Below is a small trained network, with its code and all its weights. Each question gives an input and a target symbol and asks what happens when units are switched off, that is, made to give their printed mean instead of their output.

import numpy as np


def w(rows, s, z=0):
    codes = np.array(rows[::2]) - 128.0
    scale = np.full(codes.shape[1], s)
    scale[-1] = z or s
    return codes * scale


def f(y):
    return y / 2 * (1 + np.tanh(0.7978845608 * (y + 0.044715 * y**3)))


def softmax(a):
    e = np.exp(a - a.max(-1, keepdims=True))
    return e / e.sum(-1, keepdims=True)


def log_softmax(a):
    a = a - a.max(-1, keepdims=True)
    return a - np.log(np.exp(a).sum(-1, keepdims=True))


def net(x, mask):
    ids = ['ΓΔΛΠΩαβεηθμστφψ'.index(c) for c in x.split()]
    T = len(ids)
    res = E[ids] + P[:T]
    u = 0
    for l in range(3):
        q, k, v = (res @ M[l].T for M in (Q, K, V))
        z = softmax(np.where(np.tri(T) > 0, q @ k.T / 4**0.5, -1e9)) @ v
        res = res + np.where(mask[u], z, O[l][:, -1]) @ O[l][:, :-1]
        u += 1
        y = f(res @ A[l][:, :-1].T + A[l][:, -1])
        res = res + np.where(mask[u : u + 8], y, B[l][:, -1]) @ B[l][:, :-1]
        u += 8
    return log_softmax(res[-1] @ U[:, :-1].T + U[:, -1])


Q, K, V, O, A, B = {}, {}, {}, {}, {}, {}
E = w([
[170,56,101],'Γ',
[135,166,35],'Δ',
[79,4,128],'Λ',
[202,193,79],'Π',
[23,168,230],'Ω',
[173,181,166],'α',
[38,217,173],'β',
[111,69,167],'ε',
[214,203,136],'η',
[171,181,52],'θ',
[131,170,35],'μ',
[7,110,223],'σ',
[71,139,150],'τ',
[241,48,66],'φ',
[93,31,146],'ψ',
],0.014)
P = w([
[54,204,61],'0',
[171,155,156],'1',
[28,217,49],'2',
[211,145,188],'3',
[20,220,47],'4',
[212,134,186],'5',
[15,224,42],'6',
[215,135,183],'7',
[12,221,44],'8',
[211,134,180],'9',
[13,220,37],'10',
[216,134,185],'11',
[3,227,37],'12',
],0.0054)
Q[0] = w([
[232,116,76],'L0H0',
[232,125,30],'L0H0',
[68,122,137],'L0H0',
[167,171,255],'L0H0',
],0.0071)
K[0] = w([
[157,69,39],'L0H0',
[142,96,2],'L0H0',
[88,127,117],'L0H0',
[114,97,182],'L0H0',
],0.0091)
V[0] = w([
[91,107,30],'L0H0',
[56,131,147],'L0H0',
[253,181,176],'L0H0',
[183,155,188],'L0H0',
],0.0049)
O[0] = w([
[102,136,90,188],'L0H0',
[3,161,194,245],'L0H0',
[109,164,119,3],'L0H0',
[129,96,121,64],'L0H0',
],0.004,0.00055)
A[0] = w([
[112,109,16,82],'L0N0',
[111,23,129,1],'L0N1',
[106,179,121,40],'L0N2',
[141,161,1,45],'L0N3',
[122,158,167,236],'L0N4',
[177,11,149,50],'L0N5',
[50,113,80,80],'L0N6',
[56,111,175,65],'L0N7',
],0.0091,0.0059)
B[0] = w([
[209,107,168,163],'L0N0',
[125,193,160,117],'L0N1',
[157,174,165,117],'L0N2',
[212,196,254,174],'L0N3',
[82,142,76,253],'L0N4',
[170,232,139,157],'L0N5',
[194,48,222,149],'L0N6',
[110,134,210,172],'L0N7',
],0.0081,0.0044)
Q[1] = w([
[131,253,144],'L1H0',
[156,165,159],'L1H0',
[122,98,127],'L1H0',
[78,82,137],'L1H0',
],0.0066)
K[1] = w([
[156,206,130],'L1H0',
[175,143,150],'L1H0',
[98,148,148],'L1H0',
[78,2,185],'L1H0',
],0.0055)
V[1] = w([
[133,221,253],'L1H0',
[60,129,210],'L1H0',
[54,200,150],'L1H0',
[111,89,214],'L1H0',
],0.0036)
O[1] = w([
[135,101,2,253],'L1H0',
[234,78,76,140],'L1H0',
[211,158,147,197],'L1H0',
[150,194,98,107],'L1H0',
],0.0042,0.0016)
A[1] = w([
[96,147,22,253],'L1N0',
[119,47,56,109],'L1N1',
[95,221,66,3],'L1N2',
[218,156,135,92],'L1N3',
[141,83,186,139],'L1N4',
[204,9,149,144],'L1N5',
[76,23,122,58],'L1N6',
[114,172,131,86],'L1N7',
],0.012,0.0055)
B[1] = w([
[32,115,31,254],'L1N0',
[250,66,146,163],'L1N1',
[172,237,127,155],'L1N2',
[89,51,223,227],'L1N3',
[135,190,105,139],'L1N4',
[183,245,54,214],'L1N5',
[254,63,248,148],'L1N6',
[148,172,140,144],'L1N7',
],0.0072,0.0053)
Q[2] = w([
[253,255,218],'L2H0',
[172,96,148],'L2H0',
[71,183,126],'L2H0',
[112,88,233],'L2H0',
],0.0056)
K[2] = w([
[224,254,174],'L2H0',
[95,166,244],'L2H0',
[62,225,160],'L2H0',
[128,70,252],'L2H0',
],0.0056)
V[2] = w([
[28,47,188],'L2H0',
[133,50,181],'L2H0',
[76,103,14],'L2H0',
[224,76,3],'L2H0',
],0.007)
O[2] = w([
[54,137,150,28],'L2H0',
[156,62,146,5],'L2H0',
[83,92,55,186],'L2H0',
[190,107,12,118],'L2H0',
],0.011,0.0029)
A[2] = w([
[182,2,199,182],'L2N0',
[36,106,189,34],'L2N1',
[154,64,115,232],'L2N2',
[156,30,72,29],'L2N3',
[107,70,134,172],'L2N4',
[128,99,247,175],'L2N5',
[98,145,207,255],'L2N6',
[180,211,165,141],'L2N7',
],0.0097,0.0094)
B[2] = w([
[176,28,90,162],'L2N0',
[230,113,53,197],'L2N1',
[61,6,83,201],'L2N2',
[114,194,254,173],'L2N3',
[48,54,196,143],'L2N4',
[133,59,116,222],'L2N5',
[94,141,175,253],'L2N6',
[238,246,131,180],'L2N7',
],0.0082,0.013)
U = w([
[146,106,50,226],'Γ',
[188,112,168,90],'Δ',
[202,85,117,32],'Λ',
[188,198,152,92],'Π',
[94,139,210,220],'Ω',
[77,183,38,6],'α',
[77,205,135,127],'β',
[73,58,150,29],'ε',
[173,208,71,61],'η',
[194,149,165,108],'θ',
[190,113,168,87],'μ',
[130,79,186,93],'σ',
[3,121,125,125],'τ',
[220,149,101,101],'φ',
[144,63,136,41],'ψ',
],0.012,0.014)

Each question gives the input, a string of symbols that net reads in full, and the target symbol t.
The units are the heads (4 rows each of Q, K, V and O) and the neurons (one row each of A and B). Each row of codes is followed by its name. A weight is (code - 128) times the scale printed after its matrix; where a second scale follows, it is the last column's (O, A, B and U).
mask holds one flag per unit, layer by layer, with each layer's heads first. A switched-off unit (its flag False) gives its mean, the last column of its rows in O or B, instead of its output. The means were averaged over made-up inputs and are rounded, as every weight is.
A unit's drop is (log p(t) with every unit on - log p(t) with that unit switched off) / (log p(t) with every unit on - log p(t) with every unit switched off).
The circuit of an input: a set's keep is (log p(t) with only the set's units on - log p(t) with every unit switched off) / (log p(t) with every unit on - log p(t) with every unit switched off). Starting from the 12 units with the biggest drops (on a tie, the unit counted first), units are removed one at a time, each time the one whose removal leaves the highest keep (on an exact tie, the one counted first), for as long as the keep stays at least 0.8.
circuit, biggest first: the units of the circuit, biggest drop first
unit that matters most: the unit with the biggest drop
top k neurons: the k neurons with the biggest drops, biggest first
top k neurons in layer l: the k neurons of layer l with the biggest drops, biggest first
input β τ Γ Γ Λ Γ Γ μ α Ω Ω η τ, target τ: top 2 neurons in layer 2	[L2N7; L2N4]
input τ Γ η Λ Ω η, target Ω: circuit, biggest first	[L1N3; L2N1]
input Π α Γ Ω Ω Γ Π σ, target σ: top 3 neurons in layer 2	[L2N5; L2N1; L2N0]
input τ μ β, target β: top 3 neurons	[L1N2; L0N3; L0N4]
input Ω ε Γ Γ τ Γ Δ, target Δ: top 2 neurons	[L0N3; L1N3]
input τ Γ η Π Π η, target Γ: circuit, biggest first	[L2N3; L0N3]
input τ ε Γ Δ θ α, target Γ: circuit, biggest first	[L0N7; L2N3]
input Γ Γ Δ ε, target Γ: circuit, biggest first	[L2H0; L1N3]
input τ β τ ψ Ω Ω Λ θ, target Ω: circuit, biggest first	[L2H0; L2N1]
input Γ τ η Ω η η Γ ε α, target α: top 2 neurons	[L1N0; L0N3]
input τ β Ω Ω η Λ, target Ω: circuit, biggest first	[L2H0]
input Γ Ω Ω Δ Λ μ, target Ω: circuit, biggest first	[L2H0; L2N1; L1N5]
input α Δ Λ α Ω Ω α Δ, target Ω: circuit, biggest first	[L1N5; L2H0; L2N1]
input α ε Ω η Γ Γ Δ Γ Γ ψ, target Γ: circuit, biggest first	[L1N3; L2H0; L0N3]
input Γ τ τ Ω φ Δ Γ ψ Π τ ψ φ, target φ: circuit, biggest first	[L1N5; L2H0]
input Π Γ ε Ω Γ ε Ω Π, target Ω: circuit, biggest first	[L1N3; L2N1]
input Ω Γ Ω η Γ Γ Ω η Ω α α Π, target Ω: top 2 neurons	[L1N3; L0N3]
input Π Λ Π Γ θ, target θ: top 2 neurons in layer 0	[L0N3; L0N0]
input η Ω Ω ε Ω η μ β, target β: unit that matters most	L0N4
input Ω Ω Γ φ Γ α β η μ α α Γ φ, target φ: circuit, biggest first	[L1N5; L0N3; L0N0; L2H0]
input Π Π μ Γ Π Ω Γ Γ η, target η: top 2 neurons	[L1N2; L1N0]
input Γ φ Π Γ θ ε Π Λ τ Ω Ω η, target Ω: top 3 neurons in layer 1	[L1N3; L1N5; L1N1]
input Γ φ Γ Π Λ φ μ, target μ: top 4 neurons	[L0N3; L1N3; L0N0; L0N6]
